Below is a small trained network, with its code and all its weights. Each question gives an input and a target symbol and asks what happens when units are switched off, that is, made to give their printed mean instead of their output.

import numpy as np


def w(rows, s, z=0):
    codes = np.array(rows[::2]) - 128.0
    scale = np.full(codes.shape[1], s)
    scale[-1] = z or s
    return codes * scale


def norm(h):
    return h / np.sqrt((h * h).mean(-1, keepdims=True) + 1e-5)


def f(y):
    return y / 2 * (1 + np.tanh(0.7978845608 * (y + 0.044715 * y**3)))


def softmax(a):
    e = np.exp(a - a.max(-1, keepdims=True))
    return e / e.sum(-1, keepdims=True)


def log_softmax(a):
    a = a - a.max(-1, keepdims=True)
    return a - np.log(np.exp(a).sum(-1, keepdims=True))


def net(x, mask):
    ids = ['ΘΛΠΣΦΨαβγδεζμξτω'.index(c) for c in x.split()]
    T = len(ids)
    res = E[ids] + P[:T]
    u = 0
    for l in range(2):
        r = norm(res)
        for j in range(2):
            rows = slice(3 * j, 3 * j + 3)
            q, k, v = (r @ M[l][rows].T for M in (Q, K, V))
            z = softmax(np.where(np.tri(T) > 0, q @ k.T / 3**0.5, -1e9)) @ v
            o = O[l][rows]
            res = res + np.where(mask[u + j], z, o[:, -1]) @ o[:, :-1]
        u += 2
        y = f(norm(res) @ A[l][:, :-1].T + A[l][:, -1])
        res = res + np.where(mask[u : u + 8], y, B[l][:, -1]) @ B[l][:, :-1]
        u += 8
    return log_softmax(norm(res)[-1] @ U[:, :-1].T + U[:, -1])


Q, K, V, O, A, B = {}, {}, {}, {}, {}, {}
E = w([
[134,150,167],'Θ',
[126,146,123],'Λ',
[34,143,137],'Π',
[168,122,234],'Σ',
[144,73,84],'Φ',
[49,153,180],'Ψ',
[41,167,174],'α',
[111,95,62],'β',
[161,123,252],'γ',
[161,32,108],'δ',
[161,118,140],'ε',
[76,141,88],'ζ',
[35,152,136],'μ',
[188,112,186],'ξ',
[46,151,174],'τ',
[76,142,192],'ω',
],0.013)
P = w([
[120,121,57],'0',
[126,212,174],'1',
[153,59,252],'2',
[64,57,87],'3',
[137,232,169],'4',
[152,84,245],'5',
[70,64,86],'6',
[134,233,167],'7',
],0.013)
Q[0] = w([
[207,66,143],'L0H0',
[88,211,111],'L0H0',
[128,161,220],'L0H0',
[184,56,155],'L0H1',
[115,8,187],'L0H1',
[67,195,153],'L0H1',
],0.011)
K[0] = w([
[119,147,229],'L0H0',
[182,119,71],'L0H0',
[162,248,105],'L0H0',
[153,25,148],'L0H1',
[54,39,145],'L0H1',
[108,168,138],'L0H1',
],0.011)
V[0] = w([
[76,116,209],'L0H0',
[102,164,123],'L0H0',
[92,123,155],'L0H0',
[118,134,122],'L0H1',
[3,23,202],'L0H1',
[107,158,95],'L0H1',
],0.0051)
O[0] = w([
[24,18,180,146],'L0H0',
[115,177,102,161],'L0H0',
[76,81,129,147],'L0H0',
[138,140,122,134],'L0H1',
[254,58,190,250],'L0H1',
[150,180,103,134],'L0H1',
],0.004,0.0027)
A[0] = w([
[168,162,255,116],'L0N0',
[43,139,165,138],'L0N1',
[215,39,76,130],'L0N2',
[37,226,111,239],'L0N3',
[210,131,28,3],'L0N4',
[245,133,244,195],'L0N5',
[202,95,134,124],'L0N6',
[67,189,226,254],'L0N7',
],0.011,0.0065)
B[0] = w([
[91,117,23,193],'L0N0',
[177,107,155,168],'L0N1',
[134,156,178,150],'L0N2',
[37,75,163,221],'L0N3',
[149,255,126,128],'L0N4',
[44,122,176,211],'L0N5',
[176,119,179,135],'L0N6',
[208,102,155,252],'L0N7',
],0.0095,0.012)
Q[1] = w([
[34,183,252],'L1H0',
[201,170,185],'L1H0',
[64,236,121],'L1H0',
[172,102,106],'L1H1',
[78,172,94],'L1H1',
[93,243,174],'L1H1',
],0.021)
K[1] = w([
[50,254,146],'L1H0',
[145,177,183],'L1H0',
[154,244,45],'L1H0',
[122,38,158],'L1H1',
[85,147,54],'L1H1',
[167,177,61],'L1H1',
],0.024)
V[1] = w([
[1,55,82],'L1H0',
[111,85,120],'L1H0',
[178,99,45],'L1H0',
[49,142,141],'L1H1',
[217,158,120],'L1H1',
[199,84,145],'L1H1',
],0.01)
O[1] = w([
[186,255,49,254],'L1H0',
[131,155,86,158],'L1H0',
[196,70,127,54],'L1H0',
[134,74,184,175],'L1H1',
[140,166,36,55],'L1H1',
[74,205,106,120],'L1H1',
],0.0094,0.0093)
A[1] = w([
[124,162,189,166],'L1N0',
[111,106,146,103],'L1N1',
[63,102,67,57],'L1N2',
[112,155,88,7],'L1N3',
[229,44,110,63],'L1N4',
[195,7,164,103],'L1N5',
[228,233,195,71],'L1N6',
[132,111,156,110],'L1N7',
],0.015,0.012)
B[1] = w([
[179,134,169,254],'L1N0',
[118,187,142,136],'L1N1',
[160,193,148,124],'L1N2',
[80,243,186,123],'L1N3',
[12,138,165,130],'L1N4',
[189,85,152,156],'L1N5',
[155,249,65,150],'L1N6',
[115,184,112,140],'L1N7',
],0.013,0.011)
U = w([
[200,216,127,53],'Θ',
[159,189,112,123],'Λ',
[59,143,138,128],'Π',
[94,167,148,103],'Σ',
[68,76,111,179],'Φ',
[123,131,146,126],'Ψ',
[97,134,140,130],'α',
[147,90,85,247],'β',
[129,155,156,109],'γ',
[134,57,123,160],'δ',
[200,159,134,84],'ε',
[68,179,90,179],'ζ',
[58,143,137,131],'μ',
[127,157,146,112],'ξ',
[108,128,146,134],'τ',
[250,85,144,83],'ω',
],0.02,0.011)

Each question gives the input, a string of symbols that net reads in full, and the target symbol t.
The units are the heads (3 rows each of Q, K, V and O) and the neurons (one row each of A and B). Each row of codes is followed by its name. A weight is (code - 128) times the scale printed after its matrix; where a second scale follows, it is the last column's (O, A, B and U).
mask holds one flag per unit, layer by layer, with each layer's heads first. A switched-off unit (its flag False) gives its mean, the last column of its rows in O or B, instead of its output. The means were averaged over made-up inputs and are rounded, as every weight is.
A unit's drop is (log p(t) with every unit on - log p(t) with that unit switched off) / (log p(t) with every unit on - log p(t) with every unit switched off).
The circuit of an input: a set's keep is (log p(t) with only the set's units on - log p(t) with every unit switched off) / (log p(t) with every unit on - log p(t) with every unit switched off). Starting from the 12 units with the biggest drops (on a tie, the unit counted first), units are removed one at a time, each time the one whose removal leaves the highest keep (on an exact tie, the one counted first), for as long as the keep stays at least 0.8.
circuit, biggest first: the units of the circuit, biggest drop first
top k neurons: the k neurons with the biggest drops, biggest first
which heads matter: for each layer, one digit per head in row order, 1 if its drop is at least 0.15 and else 0, layers parted by /
input Λ β δ, target Θ: circuit, biggest first => [L0N3, L1N6, L1H1]
input Φ ε ω Λ ζ, target δ: circuit, biggest first => [L1H0, L0N7, L0N5, L0H0]
input ε β α, target Θ: top 3 neurons => [L0N3, L0N7, L1N6]
input δ ω ζ ω ε, target ζ: which heads matter => 00 / 01
input ζ δ ξ Θ β α, target Θ: circuit, biggest first => [L1H0, L0N7, L1N6]
input ζ ε α Π β ζ, target Θ: circuit, biggest first => [L0N3, L1N6]
input μ β Σ, target Θ: circuit, biggest first => [L0N3, L1N6]
input Θ β Π, target Θ: circuit, biggest first => [L0N3, L1H0, L1N6]
input τ ω Ψ Θ Σ γ ζ, target ζ: circuit, biggest first => [L1N0, L1H0]
input ζ ω ε β Ψ, target Θ: circuit, biggest first => [L0N7, L1N6]
input ζ β μ, target Θ: which heads matter => 00 / 10
input ζ γ Λ Λ μ, target Θ: top 3 neurons => [L0N3, L0N7, L1N6]
input β δ γ Π β Λ δ γ, target ω: which heads matter => 10 / 11
input μ Θ ω ζ, target ζ: top 3 neurons => [L1N0, L0N7, L0N5]
input Φ ξ Λ β Σ Θ Θ β, target δ: top 2 neurons => [L0N4, L0N7]
input β γ Φ ω Λ, target ω: top 3 neurons => [L0N7, L0N4, L0N5]
input ζ Ψ α β ω, target Θ: which heads matter => 00 / 10
input Π β β, target Θ: top 3 neurons => [L0N3, L1N6, L0N6]
input ω β ω, target Θ: top 4 neurons => [L0N3, L0N0, L0N7, L1N6]
input ξ Φ α Ψ β, target Φ: which heads matter => 01 / 10
input β Θ ω μ Φ, target ω: top 3 neurons => [L0N7, L0N4, L1N5]
input β μ β μ β, target ω: top 4 neurons => [L0N7, L0N4, L0N5, L0N0]
input Σ Π ε ω ζ ω Φ, target Φ: top 4 neurons => [L1N4, L0N5, L0N3, L0N7]
input β ω δ δ β Π ζ ε, target ω: top 2 neurons => [L0N7, L0N4]
